Below is a small trained network, with its code and all its weights. Each question gives an input and a target symbol and asks what happens when units are switched off, that is, made to give their printed mean instead of their output.

import numpy as np


def w(rows, s, z=0):
    codes = np.array(rows[::2]) - 128.0
    scale = np.full(codes.shape[1], s)
    scale[-1] = z or s
    return codes * scale


def f(y):
    return np.maximum(y, 0)


def softmax(a):
    e = np.exp(a - a.max(-1, keepdims=True))
    return e / e.sum(-1, keepdims=True)


def log_softmax(a):
    a = a - a.max(-1, keepdims=True)
    return a - np.log(np.exp(a).sum(-1, keepdims=True))


def net(x, mask):
    ids = ['ΓΣΩεπφ'.index(c) for c in x.split()]
    T = len(ids)
    res = E[ids] + P[:T]
    r = res
    for j in range(3):
        rows = slice(2 * j, 2 * j + 2)
        q, k, v = (r @ M[0][rows].T for M in (Q, K, V))
        z = softmax(np.where(np.tri(T) > 0, q @ k.T / 2**0.5, -1e9)) @ v
        o = O[0][rows]
        res = res + np.where(mask[j], z, o[:, -1]) @ o[:, :-1]
    y = f(res @ A[0][:, :-1].T + A[0][:, -1])
    res = res + np.where(mask[3:11], y, B[0][:, -1]) @ B[0][:, :-1]
    return log_softmax(res[-1] @ U[:, :-1].T + U[:, -1])


Q, K, V, O, A, B = {}, {}, {}, {}, {}, {}
E = w([
[128,150,166,184,5,73,113,136],'Γ',
[114,27,150,230,171,83,64,69],'Σ',
[169,145,169,34,187,124,147,169],'Ω',
[130,139,188,51,154,127,14,79],'ε',
[102,171,164,100,180,156,138,117],'π',
[103,16,96,51,92,40,164,111],'φ',
],0.019)
P = w([
[223,79,38,221,81,209,131,102],'0',
[168,149,55,64,148,137,164,65],'1',
[131,112,86,96,124,123,193,86],'2',
[109,96,113,104,121,118,173,93],'3',
[117,102,136,111,127,103,151,126],'4',
[67,103,125,118,148,111,181,153],'5',
[74,123,140,135,151,83,119,170],'6',
[47,127,149,138,157,86,114,192],'7',
[62,141,177,143,168,76,77,220],'8',
[17,156,168,150,184,82,79,254],'9',
[96,171,169,150,143,50,88,174],'10',
],0.0097)
Q[0] = w([
[91,28,67,122,95,27,144,157],'H1',
[134,48,114,204,63,109,135,162],'H1',
[53,5,60,232,46,46,158,112],'H2',
[66,96,95,83,191,38,111,87],'H2',
[157,246,155,1,172,224,123,140],'H3',
[68,104,116,140,47,27,147,159],'H3',
],0.0086)
K[0] = w([
[49,111,197,135,205,95,77,217],'H1',
[2,148,185,64,113,61,121,153],'H1',
[37,143,218,90,147,42,118,182],'H2',
[116,117,115,143,107,155,83,201],'H2',
[218,144,41,158,126,215,146,25],'H3',
[56,169,221,161,198,113,118,135],'H3',
],0.0099)
V[0] = w([
[74,218,175,151,146,184,113,73],'H1',
[119,93,109,38,142,2,83,140],'H1',
[129,134,107,109,67,52,235,243],'H2',
[57,168,132,217,40,102,92,63],'H2',
[205,90,138,68,161,88,158,117],'H3',
[224,200,169,97,66,142,139,145],'H3',
],0.0083)
O[0] = w([
[106,103,173,82,124,108,166,98,26],'H1',
[168,134,71,163,120,136,96,85,189],'H1',
[200,143,184,127,137,115,71,113,190],'H2',
[196,119,84,89,141,120,129,175,253],'H2',
[97,122,155,111,146,152,2,171,111],'H3',
[68,203,92,153,126,133,167,63,138],'H3',
],0.015,0.0058)
A[0] = w([
[146,188,13,194,107,110,211,162,113],'N1',
[125,62,169,68,183,114,155,81,113],'N2',
[133,139,126,20,155,101,117,103,215],'N3',
[97,100,98,168,157,203,73,165,254],'N4',
[166,177,102,131,58,171,126,69,120],'N5',
[153,53,1,125,97,158,97,67,52],'N6',
[135,126,96,162,145,102,70,129,111],'N7',
[119,31,116,141,150,99,166,122,36],'N8',
],0.0082,0.0042)
B[0] = w([
[156,117,100,82,121,94,105,96,245],'N1',
[114,157,228,134,185,120,131,121,164],'N2',
[98,71,63,254,136,144,169,144,203],'N3',
[172,74,141,44,132,115,111,75,219],'N4',
[134,196,192,69,156,66,123,180,204],'N5',
[138,194,168,182,124,89,179,184,205],'N6',
[22,114,61,172,39,198,161,157,215],'N7',
[109,102,226,154,196,102,109,102,173],'N8',
],0.0086,0.012)
U = w([
[182,164,49,221,227,188,107,125,187],'Γ',
[137,63,163,73,107,143,104,192,3],'Σ',
[161,156,179,2,229,70,30,42,153],'Ω',
[78,58,10,88,81,127,116,68,115],'ε',
[85,136,160,158,132,140,144,155,75],'π',
[186,82,103,89,57,240,96,154,224],'φ',
],0.0066,0.0028)

Each question gives the input, a string of symbols that net reads in full, and the target symbol t.
The units are the heads (2 rows each of Q, K, V and O) and the neurons (one row each of A and B). Each row of codes is followed by its name. A weight is (code - 128) times the scale printed after its matrix; where a second scale follows, it is the last column's (O, A, B and U).
mask holds one flag per unit, heads first, then neurons. A switched-off unit (its flag False) gives its mean, the last column of its rows in O or B, instead of its output. The means were averaged over made-up inputs and are rounded, as every weight is.
A unit's drop is (log p(t) with every unit on - log p(t) with that unit switched off) / (log p(t) with every unit on - log p(t) with every unit switched off).
The circuit of an input: a set's keep is (log p(t) with only the set's units on - log p(t) with every unit switched off) / (log p(t) with every unit on - log p(t) with every unit switched off). Starting from all 11 units, units are removed one at a time, each time the one whose removal leaves the highest keep (on an exact tie, the one counted first), for as long as the keep stays at least 0.8.
units of the circuit, in order: the units of the circuit, biggest drop first
unit that matters most: the unit with the biggest drop
k most important neurons: the k neurons with the biggest drops, biggest first
heads that matter: for each layer, one digit per head in row order, 1 if its drop is at least 0.15 and else 0, layers parted by /
input Ω φ Γ Ω φ π, target Ω: units of the circuit, in order : [N4, H3]
input π Ω Ω ε, target π: units of the circuit, in order : [H1, N3, H2]
input π Γ π Γ Ω Ω, target π: units of the circuit, in order : [H1, N3, H2]
input Ω Γ Γ φ ε φ φ Γ, target Γ: heads that matter : 101
input Γ ε Γ Γ π Σ, target Ω: units of the circuit, in order : [H1, N3]
input φ Σ Γ Σ Ω Σ Γ Σ Γ, target φ: units of the circuit, in order : [H2, N8, N6]
input Ω Γ φ Σ ε Ω Σ Γ Γ Σ Γ, target φ: 3 most important neurons : [N5, N6, N2]
input Ω Ω φ Σ, target φ: units of the circuit, in order : [H3, N7, H1]
input Ω Γ Σ Σ Σ ε Σ Σ Γ ε Γ, target ε: 2 most important neurons : [N1, N2]
input π Γ Γ φ Γ Γ Γ ε, target π: unit that matters most : H1
input φ Ω Γ Ω Σ φ Γ Γ, target Ω: heads that matter : 011
input Σ Ω π Ω ε φ Γ Ω Σ, target ε: 2 most important neurons : [N7, N4]
input φ Σ Γ φ Σ φ Γ Γ ε Γ ε, target φ: units of the circuit, in order : [N7, H3, H1]
input Γ Γ Σ Ω, target Γ: 2 most important neurons : [N3, N4]
input Γ Ω Γ φ Σ π φ, target Ω: units of the circuit, in order : [H2]
input ε φ φ, target φ: units of the circuit, in order : [H3, H1, N7, H2]
input Γ Ω Ω π Σ, target Ω: units of the circuit, in order : [H3, N4]
input π Ω π, target π: units of the circuit, in order : [H1, H2]
input Γ π Γ Ω Γ φ ε π, target Γ: units of the circuit, in order : [N3, H2]
input ε ε Σ Γ Γ Ω Σ φ, target Σ: most important neuron : [N7]
input ε Γ Γ Γ φ Γ, target Γ: 2 most important neurons : [N4, N7]
input Γ ε Γ ε Ω Γ φ Σ π, target Γ: 3 most important neurons : [N3, N4, N5]
input Γ Ω Γ φ Γ ε Σ, target π: 4 most important neurons : [N6, N8, N1, N7]
input Γ Σ Γ φ, target Γ: units of the circuit, in order : [N6, H1]
input Γ Γ φ Ω Σ Γ φ φ φ, target φ: 2 most important neurons : [N7, N4]
input Ω Γ φ φ Σ π, target Ω: 3 most important neurons : [N4, N3, N7]
